Below is a small trained network, with its code and all its weights. Each question gives an input and a class and asks what happens when units are switched off, that is, made to give their printed mean instead of their output.

import numpy as np


def w(rows, s, z=0):
    codes = np.array(rows[::2]) - 128.0
    scale = np.full(codes.shape[1], s)
    scale[-1] = z or s
    return codes * scale


def norm(h):
    return h / np.sqrt((h * h).mean(-1, keepdims=True) + 1e-5)


def f(y):
    return np.maximum(y, 0)


def log_softmax(a):
    a = a - a.max(-1, keepdims=True)
    return a - np.log(np.exp(a).sum(-1, keepdims=True))


def net(x, mask):
    res = np.array(x, float).reshape(1, 4) / 4 @ E
    u = 0
    for l in range(4):
        y = f(norm(res) @ A[l][:, :-1].T + A[l][:, -1])
        res = res + np.where(mask[u : u + 8], y, B[l][:, -1]) @ B[l][:, :-1]
        u += 8
    return log_softmax(norm(res)[-1] @ U[:, :-1].T + U[:, -1])


A, B = {}, {}
E = w([
[140,154,112],'x0',
[127,129,126],'x1',
[156,3,65],'x2',
[3,170,44],'x3',
],0.011)
A[0] = w([
[249,145,183,57],'L0N0',
[73,174,65,128],'L0N1',
[105,105,88,69],'L0N2',
[82,130,134,118],'L0N3',
[107,201,234,3],'L0N4',
[95,153,91,72],'L0N5',
[162,104,91,52],'L0N6',
[89,182,164,122],'L0N7',
],0.013,0.0063)
B[0] = w([
[78,72,184,254],'L0N0',
[118,67,185,245],'L0N1',
[154,159,167,153],'L0N2',
[136,104,167,169],'L0N3',
[167,251,58,209],'L0N4',
[114,115,161,168],'L0N5',
[142,172,105,143],'L0N6',
[165,149,126,218],'L0N7',
],0.013,0.006)
A[1] = w([
[251,139,183,51],'L1N0',
[150,54,1,35],'L1N1',
[152,122,75,46],'L1N2',
[153,73,106,103],'L1N3',
[85,167,165,184],'L1N4',
[187,103,18,135],'L1N5',
[195,151,170,65],'L1N6',
[190,169,50,2],'L1N7',
],0.011,0.004)
B[1] = w([
[1,25,169,221],'L1N0',
[142,226,60,193],'L1N1',
[123,119,109,134],'L1N2',
[213,184,154,190],'L1N3',
[172,51,94,253],'L1N4',
[228,149,82,174],'L1N5',
[114,59,150,183],'L1N6',
[209,114,220,144],'L1N7',
],0.0085,0.0046)
A[2] = w([
[104,102,16,69],'L2N0',
[2,125,67,91],'L2N1',
[110,66,119,60],'L2N2',
[119,87,127,112],'L2N3',
[206,233,156,177],'L2N4',
[185,55,83,138],'L2N5',
[40,154,62,3],'L2N6',
[175,91,82,62],'L2N7',
],0.012,0.0037)
B[2] = w([
[134,89,107,164],'L2N0',
[160,11,254,188],'L2N1',
[139,199,113,181],'L2N2',
[184,181,138,176],'L2N3',
[76,176,55,253],'L2N4',
[114,200,128,204],'L2N5',
[43,25,144,151],'L2N6',
[92,210,119,158],'L2N7',
],0.0094,0.006)
A[3] = w([
[61,5,99,148],'L3N0',
[153,213,40,206],'L3N1',
[103,119,122,34],'L3N2',
[191,79,81,150],'L3N3',
[90,47,195,108],'L3N4',
[107,174,19,79],'L3N5',
[185,70,40,79],'L3N6',
[48,123,137,3],'L3N7',
],0.012,0.006)
B[3] = w([
[192,115,93,209],'L3N0',
[187,154,119,231],'L3N1',
[104,126,125,128],'L3N2',
[10,189,169,155],'L3N3',
[236,156,118,255],'L3N4',
[186,114,223,182],'L3N5',
[25,218,99,146],'L3N6',
[90,95,145,132],'L3N7',
],0.012,0.0086)
U = w([
[122,4,186,205],'0',
[172,162,102,165],'1',
[69,244,46,5],'2',
],0.013,0.0022)

Each question gives the input, the list of numbers given to net, and the class t.
The units are the neurons (one row each of A and B). Each row of codes is followed by its name. A weight is (code - 128) times the scale printed after its matrix; where a second scale follows, it is the last column's (A, B and U).
mask holds one flag per neuron, layer by layer. A switched-off neuron (its flag False) gives its mean, the last column of its row in B, instead of its output. The means were averaged over made-up inputs and are rounded, as every weight is.
A unit's drop is (log p(t) with every unit on - log p(t) with that unit switched off) / (log p(t) with every unit on - log p(t) with every unit switched off).
The circuit of an input: a set's keep is (log p(t) with only the set's units on - log p(t) with every unit switched off) / (log p(t) with every unit on - log p(t) with every unit switched off). Starting from the 12 units with the biggest drops (on a tie, the unit counted first), units are removed one at a time, each time the one whose removal leaves the highest keep (on an exact tie, the one counted first), for as long as the keep stays at least 0.8.
circuit, biggest first: the units of the circuit, biggest drop first
k most important neurons: the k neurons with the biggest drops, biggest first
top k neurons in layer l: the k neurons of layer l with the biggest drops, biggest first
drop of u: that unit's drop, to one decimal
input [-1,0,6,4], class 2: circuit, biggest first	L3N6
input [-4,1,-8,-6], class 2: circuit, biggest first	L0N4, L2N4
input [2,2,-4,-6], class 0: 2 most important neurons	L0N0, L1N0
input [-4,1,5,-4], class 2: 3 most important neurons	L0N1, L2N1, L3N3
input [-1,-3,1,2], class 0: 4 most important neurons	L0N1, L2N4, L0N4, L3N1
input [-2,6,7,6], class 2: 4 most important neurons	L0N0, L1N5, L1N0, L3N6
input [1,6,2,0], class 2: top 2 neurons in layer 1	L1N5, L1N1
input [2,-3,4,5], class 0: top 2 neurons in layer 2	L2N1, L2N4
input [6,-6,-6,6], class 0: top 2 neurons in layer 3	L3N7, L3N1
input [-3,4,6,4], class 2: 2 most important neurons	L0N0, L3N6
input [-2,-8,8,-6], class 2: drop of L3N3	0.5
input [6,-5,8,5], class 2: drop of L3N6	0.3
input [7,1,-4,-8], class 0: drop of L1N0	0.2
